Here is a tiny trained network, its code and every weight. The questions are about switching its units off for an input and a class, where a switched-off unit gives its printed mean instead of its output.

import numpy as np


def w(rows, s, z=0):
    codes = np.array(rows[::2]) - 128.0
    scale = np.full(codes.shape[1], s)
    scale[-1] = z or s
    return codes * scale


def f(y):
    return y / 2 * (1 + np.tanh(0.7978845608 * (y + 0.044715 * y**3)))


def log_softmax(a):
    a = a - a.max(-1, keepdims=True)
    return a - np.log(np.exp(a).sum(-1, keepdims=True))


def net(x, mask):
    res = np.array(x, float).reshape(1, 4) / 4 @ E
    y = f(res @ A[0][:, :-1].T + A[0][:, -1])
    res = res + np.where(mask, y, B[0][:, -1]) @ B[0][:, :-1]
    return log_softmax(res[-1] @ U[:, :-1].T + U[:, -1])


A, B = {}, {}
E = w([
[105,153,195,168,35,144,188,235,76],'x0',
[153,109,93,206,170,86,163,189,239],'x1',
[19,28,157,66,164,154,105,190,178],'x2',
[252,56,109,41,134,77,168,183,53],'x3',
],0.012)
A[0] = w([
[239,71,77,35,139,98,138,209,52,31],'N0',
[113,148,164,88,88,175,23,46,40,93],'N1',
[149,112,108,193,195,75,198,174,156,95],'N2',
[166,125,60,194,112,61,166,187,234,127],'N3',
[60,52,187,41,140,135,63,219,180,11],'N4',
[229,9,116,66,125,95,199,141,81,53],'N5',
[131,96,178,53,132,104,77,99,1,100],'N6',
[55,65,162,37,143,133,120,185,133,39],'N7',
[158,70,148,149,164,43,206,152,221,68],'N8',
[83,131,177,211,50,180,239,238,75,159],'N9',
[160,132,110,71,210,74,89,97,133,13],'N10',
[133,132,52,162,140,130,213,142,154,16],'N11',
[152,117,69,60,211,76,98,53,138,124],'N12',
[132,51,69,134,188,113,26,88,122,148],'N13',
[114,147,156,134,54,125,185,223,112,152],'N14',
[122,177,137,6,57,181,103,109,61,93],'N15',
[117,104,37,130,150,101,94,50,169,154],'N16',
[212,208,140,199,84,113,163,54,101,20],'N17',
[120,131,207,92,104,109,104,80,111,26],'N18',
[31,201,113,178,115,236,125,73,141,5],'N19',
[174,76,183,150,41,141,135,200,100,37],'N20',
[180,202,46,144,71,43,157,92,73,7],'N21',
],0.0082,0.0028)
B[0] = w([
[76,161,146,234,133,184,65,157,209,242],'N0',
[129,197,84,69,173,120,178,164,150,194],'N1',
[125,165,71,42,153,160,147,226,139,189],'N2',
[107,191,98,49,160,151,168,153,119,215],'N3',
[168,56,94,136,79,35,124,98,187,208],'N4',
[49,174,139,254,169,153,114,158,167,232],'N5',
[116,157,105,69,154,158,157,209,168,191],'N6',
[135,46,50,127,76,67,125,47,171,189],'N7',
[108,134,97,62,193,115,184,163,122,197],'N8',
[183,109,194,134,141,163,100,95,51,251],'N9',
[169,105,133,138,123,144,109,134,89,176],'N10',
[109,133,105,81,161,128,151,114,150,156],'N11',
[175,106,174,128,123,175,88,72,27,208],'N12',
[171,107,195,116,113,156,124,89,80,192],'N13',
[222,94,175,119,189,176,90,92,49,208],'N14',
[147,169,68,73,148,147,212,162,112,187],'N15',
[176,137,199,151,174,161,88,88,44,193],'N16',
[110,46,93,134,58,33,148,62,178,213],'N17',
[136,146,109,121,141,133,186,145,128,143],'N18',
[42,179,162,190,149,179,106,128,187,208],'N19',
[164,117,155,123,134,133,89,80,113,190],'N20',
[128,40,102,109,42,49,129,80,180,203],'N21',
],0.0086,0.017)
U = w([
[187,122,198,121,137,159,101,119,6,234],'0',
[22,194,155,239,139,162,105,162,186,150],'1',
[117,189,83,7,158,134,196,197,122,135],'2',
[131,60,90,123,62,19,136,97,163,5],'3',
],0.013,0.0023)

Each question gives the input, the list of numbers given to net, and the class t.
The units are the neurons (one row each of A and B). Each row of codes is followed by its name. A weight is (code - 128) times the scale printed after its matrix; where a second scale follows, it is the last column's (A, B and U).
mask holds one flag per neuron, in row order. A switched-off neuron (its flag False) gives its mean, the last column of its row in B, instead of its output. The means were averaged over made-up inputs and are rounded, as every weight is.
A unit's drop is (log p(t) with every unit on - log p(t) with that unit switched off) / (log p(t) with every unit on - log p(t) with every unit switched off).
The circuit of an input: a set's keep is (log p(t) with only the set's units on - log p(t) with every unit switched off) / (log p(t) with every unit on - log p(t) with every unit switched off). Starting from the 12 units with the biggest drops (on a tie, the unit counted first), units are removed one at a time, each time the one whose removal leaves the highest keep (on an exact tie, the one counted first), for as long as the keep stays at least 0.8.
units of the circuit, in order: the units of the circuit, biggest drop first
unit that matters most: the unit with the biggest drop
k most important neurons: the k neurons with the biggest drops, biggest first
drop of u: that unit's drop, to one decimal
input [3,-6,8,-4], class 3: unit that matters most -> N4
input [-2,-8,2,6], class 2: 3 most important neurons -> (N15; N6; N1)
input [2,-6,-7,-1], class 3: 3 most important neurons -> (N17; N21; N3)
input [-5,8,8,-2], class 2: 2 most important neurons -> (N3; N8)
input [-7,8,-1,2], class 2: 3 most important neurons -> (N3; N2; N8)
input [-1,-2,-3,-3], class 1: 2 most important neurons -> (N4; N7)
input [-6,3,4,6], class 0: 3 most important neurons -> (N12; N13; N19)
input [5,6,-1,-2], class 2: 4 most important neurons -> (N3; N2; N12; N16)
input [6,1,8,5], class 3: 2 most important neurons -> (N4; N7)
input [-6,7,3,0], class 2: 4 most important neurons -> (N8; N3; N2; N9)
input [-3,0,0,-3], class 0: 2 most important neurons -> (N0; N5)
input [6,6,-5,-1], class 0: 2 most important neurons -> (N9; N14)
input [4,1,0,5], class 1: 2 most important neurons -> (N0; N5)
input [4,-6,6,6], class 1: units of the circuit, in order -> (N0)
input [-8,-6,8,-4], class 0: 4 most important neurons -> (N16; N12; N13; N17)
input [-7,8,-4,-7], class 2: drop of N2 -> 0.3
input [5,6,0,-4], class 2: drop of N12 -> 0.2
input [0,-3,4,2], class 3: drop of N3 -> 0.1
